Below are the code and all the weights of a small trained network. Each question names an input and a target symbol and asks about switching units off, where a switched-off unit gives its printed mean instead of its output.

import numpy as np


def w(rows, s, z=0):
    codes = np.array(rows[::2]) - 128.0
    scale = np.full(codes.shape[1], s)
    scale[-1] = z or s
    return codes * scale


def norm(h):
    return h / np.sqrt((h * h).mean(-1, keepdims=True) + 1e-5)


def softmax(a):
    e = np.exp(a - a.max(-1, keepdims=True))
    return e / e.sum(-1, keepdims=True)


def log_softmax(a):
    a = a - a.max(-1, keepdims=True)
    return a - np.log(np.exp(a).sum(-1, keepdims=True))


def net(x, mask):
    ids = ['ΔΣαβγεζηλτφ'.index(c) for c in x.split()]
    T = len(ids)
    res = E[ids] + P[:T]
    u = 0
    for l in range(2):
        r = norm(res)
        for j in range(3):
            rows = slice(2 * j, 2 * j + 2)
            q, k, v = (r @ M[l][rows].T for M in (Q, K, V))
            z = softmax(np.where(np.tri(T) > 0, q @ k.T / 2**0.5, -1e9)) @ v
            o = O[l][rows]
            res = res + np.where(mask[u + j], z, o[:, -1]) @ o[:, :-1]
        u += 3
    return log_softmax(norm(res)[-1] @ U[:, :-1].T + U[:, -1])


Q, K, V, O = {}, {}, {}, {}
E = w([
[178,234,122,59,107],'Δ',
[50,50,166,170,220],'Σ',
[198,108,110,89,190],'α',
[175,38,116,114,190],'β',
[31,249,183,93,134],'γ',
[187,225,114,70,130],'ε',
[184,91,113,94,205],'ζ',
[184,223,117,70,130],'η',
[192,107,105,114,214],'λ',
[182,126,129,49,162],'τ',
[160,141,119,60,185],'φ',
],0.016)
P = w([
[109,165,5,123,142],'0',
[83,126,86,57,132],'1',
[119,136,123,63,159],'2',
[145,126,150,68,169],'3',
[178,116,169,83,169],'4',
[208,111,187,102,166],'5',
[243,123,224,112,194],'6',
],0.017)
Q[0] = w([
[76,111,73,132,173],'L0H0',
[162,183,157,92,161],'L0H0',
[136,144,211,134,163],'L0H1',
[112,107,150,126,173],'L0H1',
[102,69,47,127,5],'L0H2',
[183,124,96,55,130],'L0H2',
],0.017)
K[0] = w([
[41,160,51,148,201],'L0H0',
[168,110,241,183,177],'L0H0',
[207,92,248,140,104],'L0H1',
[161,176,211,103,86],'L0H1',
[54,159,3,121,170],'L0H2',
[72,158,254,193,132],'L0H2',
],0.011)
V[0] = w([
[207,139,48,135,124],'L0H0',
[118,166,97,108,128],'L0H0',
[105,68,87,139,211],'L0H1',
[111,254,126,111,186],'L0H1',
[27,142,176,212,164],'L0H2',
[102,191,101,168,173],'L0H2',
],0.015)
O[0] = w([
[147,108,147,40,148,128],'L0H0',
[146,54,138,108,90,156],'L0H0',
[151,186,135,130,255,169],'L0H1',
[181,74,146,41,143,251],'L0H1',
[213,195,203,186,210,115],'L0H2',
[196,154,129,126,82,160],'L0H2',
],0.015,0.013)
Q[1] = w([
[4,131,94,105,99],'L1H0',
[88,191,62,120,175],'L1H0',
[84,192,117,65,71],'L1H1',
[94,51,176,41,140],'L1H1',
[151,158,90,88,116],'L1H2',
[114,180,154,138,52],'L1H2',
],0.018)
K[1] = w([
[190,145,4,97,151],'L1H0',
[200,56,75,166,219],'L1H0',
[182,32,41,98,125],'L1H1',
[175,56,182,169,167],'L1H1',
[166,71,120,26,159],'L1H2',
[122,162,122,77,57],'L1H2',
],0.015)
V[1] = w([
[40,30,199,194,160],'L1H0',
[26,214,145,133,86],'L1H0',
[51,99,76,213,115],'L1H1',
[105,209,224,131,92],'L1H1',
[146,249,89,82,62],'L1H2',
[121,126,90,107,89],'L1H2',
],0.011)
O[1] = w([
[131,213,229,130,112,70],'L1H0',
[171,76,193,84,114,52],'L1H0',
[165,109,72,80,114,7],'L1H1',
[110,71,152,96,137,101],'L1H1',
[91,144,160,251,161,105],'L1H2',
[138,76,109,111,185,115],'L1H2',
],0.014,0.015)
U = w([
[84,202,64,125,153,66],'Δ',
[113,153,130,78,164,24],'Σ',
[117,160,166,212,110,247],'α',
[134,97,139,122,97,77],'β',
[249,59,186,145,143,63],'γ',
[177,148,104,92,150,195],'ε',
[79,109,106,135,123,102],'ζ',
[102,136,124,104,144,48],'η',
[139,97,142,116,102,66],'λ',
[135,66,131,143,69,105],'τ',
[96,115,173,130,157,162],'φ',
],0.017,0.014)

Each question gives the input, a string of symbols that net reads in full, and the target symbol t.
The units are the heads (2 rows each of Q, K, V and O). Each row of codes is followed by its name. A weight is (code - 128) times the scale printed after its matrix; where a second scale follows, it is the last column's (O and U).
mask holds one flag per head, layer by layer. A switched-off head (its flag False) gives its mean, the last column of its rows in O, instead of its output. The means were averaged over made-up inputs and are rounded, as every weight is.
A unit's drop is (log p(t) with every unit on - log p(t) with that unit switched off) / (log p(t) with every unit on - log p(t) with every unit switched off).
The circuit of an input: a set's keep is (log p(t) with only the set's units on - log p(t) with every unit switched off) / (log p(t) with every unit on - log p(t) with every unit switched off). Starting from all 6 units, units are removed one at a time, each time the one whose removal leaves the highest keep (on an exact tie, the one counted first), for as long as the keep stays at least 0.8.
units of the circuit, in order: the units of the circuit, biggest drop first
unit that matters most: the unit with the biggest drop
heads that matter: for each layer, one digit per head in row order, 1 if its drop is at least 0.15 and else 0, layers parted by /
input γ β Δ, target Δ: units of the circuit, in order	[L0H1, L0H2, L1H2]
input γ Σ Σ γ, target α: units of the circuit, in order	[L0H0]
input γ γ η Σ τ, target α: units of the circuit, in order	[L0H2, L1H0, L0H0]
input γ Σ φ, target α: heads that matter	101 / 100
input γ η Δ τ ε ζ Σ, target ε: heads that matter	001 / 011
input β γ Δ ζ τ γ, target ζ: units of the circuit, in order	[L0H2, L0H1]
input τ γ Δ γ Σ Δ Σ, target τ: units of the circuit, in order	[L0H1, L0H2]
input Σ α γ α, target γ: heads that matter	001 / 100
input λ Σ τ γ Σ Δ, target α: heads that matter	111 / 100
input β γ γ γ β γ, target Δ: units of the circuit, in order	[L0H2, L0H0, L1H0]
input γ β γ γ γ Δ, target γ: units of the circuit, in order	[L0H2, L1H2, L0H1]
input γ γ γ ζ γ γ η, target γ: heads that matter	011 / 011
input Δ ε Σ β, target α: units of the circuit, in order	[L1H0, L0H0, L0H1]
input γ λ Σ λ β β, target Δ: unit that matters most	L0H1
input β γ Δ Δ Δ γ Δ, target γ: units of the circuit, in order	[L1H2, L0H1]
input τ Σ Σ η, target α: units of the circuit, in order	[L0H0, L1H0]
input Σ Σ Σ, target α: heads that matter	001 / 000
input γ γ Σ γ Σ η, target α: heads that matter	111 / 100
input λ γ ζ, target γ: heads that matter	001 / 000
input φ γ Σ ε, target α: unit that matters most	L0H2
